Below is a small trained network, with its code and all its weights. Each question gives an input and a class and asks what happens when units are switched off, that is, made to give their printed mean instead of their output.

import numpy as np


def w(rows, s, z=0):
    codes = np.array(rows[::2]) - 128.0
    scale = np.full(codes.shape[1], s)
    scale[-1] = z or s
    return codes * scale


def norm(h):
    return h / np.sqrt((h * h).mean(-1, keepdims=True) + 1e-5)


def f(y):
    return np.maximum(y, 0)


def log_softmax(a):
    a = a - a.max(-1, keepdims=True)
    return a - np.log(np.exp(a).sum(-1, keepdims=True))


def net(x, mask):
    res = np.array(x, float).reshape(1, 7) / 4 @ E
    u = 0
    for l in range(3):
        y = f(norm(res) @ A[l][:, :-1].T + A[l][:, -1])
        res = res + np.where(mask[u : u + 5], y, B[l][:, -1]) @ B[l][:, :-1]
        u += 5
    return log_softmax(norm(res)[-1] @ U[:, :-1].T + U[:, -1])


A, B = {}, {}
E = w([
[153,212,138],'x0',
[128,131,128],'x1',
[127,128,128],'x2',
[1,172,68],'x3',
[127,130,128],'x4',
[129,121,127],'x5',
[93,151,187],'x6',
],0.0096)
A[0] = w([
[183,101,196,119],'L0N1',
[59,133,111,28],'L0N2',
[86,139,120,2],'L0N3',
[78,85,202,49],'L0N4',
[188,138,8,152],'L0N5',
],0.014,0.0022)
B[0] = w([
[138,146,8,255],'L0N1',
[143,138,3,224],'L0N2',
[128,131,60,175],'L0N3',
[82,161,229,186],'L0N4',
[41,108,202,252],'L0N5',
],0.017,0.0051)
A[1] = w([
[210,89,146,72],'L1N1',
[204,119,187,196],'L1N2',
[149,125,68,16],'L1N3',
[51,19,28,3],'L1N4',
[166,254,123,74],'L1N5',
],0.016,0.0015)
B[1] = w([
[128,46,86,146],'L1N1',
[163,17,65,134],'L1N2',
[161,253,108,182],'L1N3',
[176,158,193,251],'L1N4',
[122,61,225,194],'L1N5',
],0.015,0.012)
A[2] = w([
[67,74,174,39],'L2N1',
[14,137,41,10],'L2N2',
[129,131,201,195],'L2N3',
[83,127,249,225],'L2N4',
[52,47,72,142],'L2N5',
],0.016,0.0014)
B[2] = w([
[88,224,144,176],'L2N1',
[57,51,52,157],'L2N2',
[91,103,138,197],'L2N3',
[171,203,252,252],'L2N4',
[194,206,217,134],'L2N5',
],0.017,0.012)
U = w([
[138,156,111,196],'0',
[127,104,4,253],'1',
[114,129,159,90],'2',
[148,170,122,18],'3',
[130,116,154,56],'4',
],0.018,0.0051)

Each question gives the input, the list of numbers given to net, and the class t.
The units are the neurons (one row each of A and B). Each row of codes is followed by its name. A weight is (code - 128) times the scale printed after its matrix; where a second scale follows, it is the last column's (A, B and U).
mask holds one flag per neuron, layer by layer. A switched-off neuron (its flag False) gives its mean, the last column of its row in B, instead of its output. The means were averaged over made-up inputs and are rounded, as every weight is.
A unit's drop is (log p(t) with every unit on - log p(t) with that unit switched off) / (log p(t) with every unit on - log p(t) with every unit switched off).
The circuit of an input: a set's keep is (log p(t) with only the set's units on - log p(t) with every unit switched off) / (log p(t) with every unit on - log p(t) with every unit switched off). Starting from the 12 units with the biggest drops (on a tie, the unit counted first), units are removed one at a time, each time the one whose removal leaves the highest keep (on an exact tie, the one counted first), for as long as the keep stays at least 0.8.
units of the circuit, in order: the units of the circuit, biggest drop first
unit that matters most: the unit with the biggest drop
k most important neurons: the k neurons with the biggest drops, biggest first
top k neurons in layer l: the k neurons of layer l with the biggest drops, biggest first
drop when u is switched off: that unit's drop, to one decimal
input [-6,-7,-2,-8,4,-5,-7], class 1: units of the circuit, in order => L2N4, L0N1
input [3,-7,4,-5,3,-1,3], class 1: 3 most important neurons => L2N4, L0N5, L1N4
input [6,-6,3,8,-4,8,-5], class 1: top 2 neurons in layer 2 => L2N4, L2N2
input [-8,-7,-6,8,5,-7,2], class 1: unit that matters most => L0N2
input [7,7,-4,-7,1,6,2], class 1: units of the circuit, in order => L2N4, L1N4, L1N2
input [-6,-4,7,-8,-4,-1,7], class 1: top 2 neurons in layer 0 => L0N5, L0N1
input [-5,-5,-6,8,8,2,-1], class 1: 2 most important neurons => L0N2, L2N4
input [-7,6,0,8,0,1,3], class 1: 2 most important neurons => L0N2, L1N5
input [-3,4,6,-8,4,-5,8], class 1: top 2 neurons in layer 2 => L2N4, L2N1
input [3,3,0,-8,8,7,5], class 1: 3 most important neurons => L2N4, L1N4, L0N1
input [1,-2,-2,-7,7,-3,-3], class 1: drop when L2N4 is switched off => 0.5
input [6,-7,7,-8,-2,4,-5], class 1: drop when L2N4 is switched off => 0.5
